A =
[[122 113 140 137 121 118]
 [126 134 122 134 124 134]
 [121 109 144 135 121 115]
 [134 136 123 125 134 134]
 [121 113 140 136 120 117]
 [137 133 126 117 139 131]
 [132 138 119 126 133 138]
 [146 130 128 105 148 130]
 [140 126 135 116 140 119]]
Rows and columns are numbered from 0.
The top entry of the column that holds the largest entry: 121
Find the top entry of the column that holds the smallest entry.
Answer: 137
The entry in row 1 and column 0 is 126
The bottom-left entry: 140
The minimum is 105
The entry in row 0 and column 0 -> 122
Find the entry at row 0, column 1.
Answer: 113
The entry at row 2, column 0 is 121
The entry in row 1 and column 1 -> 134
Find the entry in row 0 and column 2.
Answer: 140
The entry directly above the smallest entry: 126
Find the entry directly below the smallest entry.
Answer: 116
The entry just right of 132 -> 138
Find the entry at row 2, column 2.
Answer: 144
Find the entry directly below 120.
Answer: 139
The bottom-right entry -> 119
Find the entry just right of 120.
Answer: 117

Questions about the matrix below.
1) Give the entry directly below the smallest entry.
2) Give the top-right entry.
3) Give the first entry on the main diagonal.
4) Give the last entry, reading row by row.
5) Give the second entry from the end, reading row by row.
6) Give the largest entry in the first column.
7) Give the top entry of the column that holds the smallest entry.
8) Give the 2nd largest entry.
[[117 126 128 120 125 135 129 123]
 [122 141 131 125 120 129 124 121]
 [130 132 127 125 134 126 129 132]
 [129 131 123 119 131 123 129 130]
 [139 140 119 119 148 128 127 146]
 [117 126 126 119 126 136 129 126]
 [129 130 126 132 121 125 130 127]
 [126 143 128 129 107 126 108 143]
 [126 130 127 124 125 125 131 128]]
1) 125
2) 123
3) 117
4) 128
5) 131
6) 139
7) 125
8) 146

Questions about the array below.
1) What is the second entry on the diagonal from the top-right corner?
2) What is the largest entry in the first row?
3) What is the last entry, reading row by row?
4) What is the 1st entry on the main diagonal?
5) What is the smallest entry in the last column?
6) What is the bottom-left entry?
[[120 121 137 124 126 140 134 125 135 124 130 148 131 135]
 [117 125 132 118 118 140 135 121 138 117 124 150 121 140]
 [123 128 123 145 132 128 126 135 133 131 140 133 134 126]
 [129 125 121 140 134 125 120 133 139 123 135 136 131 122]
 [124 126 125 145 133 129 124 133 133 128 139 135 133 125]
 [117 121 137 122 128 139 135 125 133 123 130 150 132 134]
 [123 128 124 145 132 128 126 134 133 131 140 134 134 125]
 [117 125 132 118 118 139 135 121 138 117 124 150 121 141]]
1) 121
2) 148
3) 141
4) 120
5) 122
6) 117

M =
array([[122, 137, 131, 122, 121, 120, 135, 133, 122, 121, 127, 122],
       [128, 127, 133, 119, 124, 130, 126, 139, 120, 122, 131, 120],
       [128, 127, 123, 141, 133, 129, 127, 109, 138, 136, 126, 138],
       [145, 116, 127, 130, 133, 149, 115, 126, 131, 132, 131, 131],
       [115, 138, 129, 129, 125, 112, 138, 127, 126, 126, 125, 126],
       [128, 127, 132, 117, 123, 128, 128, 143, 119, 121, 131, 119],
       [112, 140, 129, 127, 124, 108, 140, 129, 126, 125, 125, 126]])
Indices start at 0.
What is the entry directly above the smallest entry? 128
What is the bottom-left entry? 112
The top-left entry -> 122
What is the entry at row 2, column 0? 128
The entry in the bottom-right corner: 126
The entry just right of 141 is 133
What is the entry at row 0, column 1? 137
What is the entry just left of 139? 126
The bottom entry of the column that holds the largest entry: 108
The top entry of the column that holds the largest entry: 120
The entry directly below the largest entry is 112
The entry just left of the smallest entry: 124
The top-right entry is 122
What is the entry in row 1 and column 1? 127
The entry at row 0, column 2 is 131
The entry at row 2, column 1 -> 127
The entry just right of the smallest entry -> 140
What is the entry just left of the largest entry? 133
The entry in row 2 and column 2 is 123

[[139 139  99 127 120 129 137 129 128 130 135]
 [136 131  99 130 121 126 129 132 133 124 126]
 [114 122  99 112 131 151 121 123 115 138 147]
 [124 129  99 127 133 134 131 128 129 121 129]]
Indices start at 0.
What is the entry at row 1, column 0? 136
What is the entry in row 0 and column 1? 139
The entry at row 0, column 0 is 139
The entry directly above 122: 131
What is the top entry of the column that holds the largest entry? 129
What is the entry in the bottom-left corner? 124
What is the entry directly below 123? 128
What is the bottom-right entry? 129
The top-right entry -> 135
What is the entry in row 0 and column 2? 99
The entry just left of the largest entry is 131
The entry just left of 120 -> 127
What is the bottom entry of the column that holds the largest entry? 134

Questions about the table below.
1) Find the entry at the centre.
2) Find the last entry, reading row by row.
3) Find the smallest entry.
4) Find the last entry of the smallest entry's row.
5) Find the entry directly below the largest entry.
6) Find the top-right entry.
7) Find the last entry of the largest entry's row.
8) Find the bottom-left entry.
[[140 101 133 136 145 134 125]
 [138 109 129 151 141 128 119]
 [138 105 132 142 143 132 123]
 [138 105 133 141 143 132 123]
 [138 107 131 146 142 130 121]
 [139 103 134 139 144 133 124]
 [140 101 130 139 144 133 124]
 [140 102 131 139 144 133 124]
 [139 103 133 140 144 133 123]
 [138 109 129 150 141 128 119]
 [139 104 133 140 144 133 123]
 [140 100 134 135 145 135 126]
 [139 104 130 143 143 131 122]
 [140 103 129 143 143 131 122]
 [139 104 132 141 143 132 123]]
1) 139
2) 123
3) 100
4) 126
5) 142
6) 125
7) 119
8) 139

[[140 133 129 136 138 129 129 134 130 130 131]
 [140 133 129 137 138 129 129 134 130 131 131]
 [142 133 129 138 135 129 129 134 130 131 130]
 [140 133 129 137 138 129 129 134 130 130 131]
 [151 130 129 139 129 128 128 133 129 131 129]
 [134 135 128 134 146 129 129 133 130 130 131]
 [138 134 129 135 142 129 129 133 130 130 131]
 [146 132 129 138 133 129 128 134 130 131 130]
 [142 133 129 138 135 129 129 134 130 131 130]
 [132 135 128 132 150 129 129 132 130 129 132]]
Indices start at 0.
The entry in row 2 and column 1: 133
Report the entry in row 1 and column 0.
140
The entry at row 0, column 0: 140
The bottom-right entry -> 132
The entry in the top-right corner: 131
Report the entry in row 0 and column 1.
133
Report the entry in the bottom-left corner.
132
The entry at row 1, column 1 -> 133
The entry just right of the largest entry -> 130
The entry at row 2, column 2: 129
The entry directly above the largest entry: 140
Report the entry at row 0, column 2.
129
The entry in row 2 and column 0: 142
The entry directly below the largest entry: 134

m = [125 105 106 110]
Read off the entry just right of 105.
106
Read off the last entry.
110

Read these off the array that follows. Indices start at 0.
1) Give the entry at row 2, column 2.
2) Give the entry in row 2 and column 0.
3) Give the entry directly below the smallest entry.
4) Give the top-left entry.
5) Give the entry in row 0 and column 2.
6) Give the entry just right of the centre entry.
7) Give the entry in the bottom-right corner.
8) Give the entry in row 0 and column 1.
[[121, 120, 121, 137, 145, 134, 122, 125, 119, 116, 143, 128, 121, 117, 136],
 [128, 128, 106, 127, 135, 139, 106, 114, 132, 105, 139, 113, 109, 122, 128],
 [127, 126, 148, 130, 124, 117, 149, 141, 122, 149, 119, 143, 145, 132, 130],
 [137, 138, 138, 118, 110, 123, 136, 132, 139, 143, 113, 129, 137, 142, 120],
 [120, 119, 120, 138, 147, 134, 122, 125, 118, 116, 145, 128, 121, 116, 137]]
1) 148
2) 127
3) 149
4) 121
5) 121
6) 122
7) 137
8) 120

grid =
[[127 114 142 128 128]
 [125 112 142 135 122]
 [126 113 144 129 127]
 [131 143 112 127 132]
 [142 133 127 115 142]
 [107 126 127 153 108]
 [150 132 128 103 155]
 [132 138 120 126 132]
 [127 108 148 132 125]
 [123 121 135 139 122]
 [104 129 122 155 102]]
The fourth entry from the end, reading row by row -> 129
The largest entry in the first row: 142
Give the first entry, reading row by row.
Answer: 127
Give the bottom-right entry.
Answer: 102
The entry just left of the centre entry: 126
Give the entry just right of 153.
Answer: 108
Give the fifth entry from the end, reading row by row.
Answer: 104
The largest entry in the last row is 155
Give the top-right entry.
Answer: 128
The second entry on the diagonal from the top-right corner -> 135
Give the entry directly above the centre entry.
Answer: 127
Give the centre entry.
Answer: 127
The entry just left of 148 is 108
The second smallest entry: 103
Give the largest entry in the last column.
Answer: 155
Give the entry just left of 138.
Answer: 132
Give the entry directly above 143.
Answer: 113
The entry just right of 144: 129
Give the second entry on the main diagonal.
Answer: 112

[135 126 122 110 134 129 131 119 105]
Find the entry just left of the centre entry.
110
The entry just right of 131 is 119
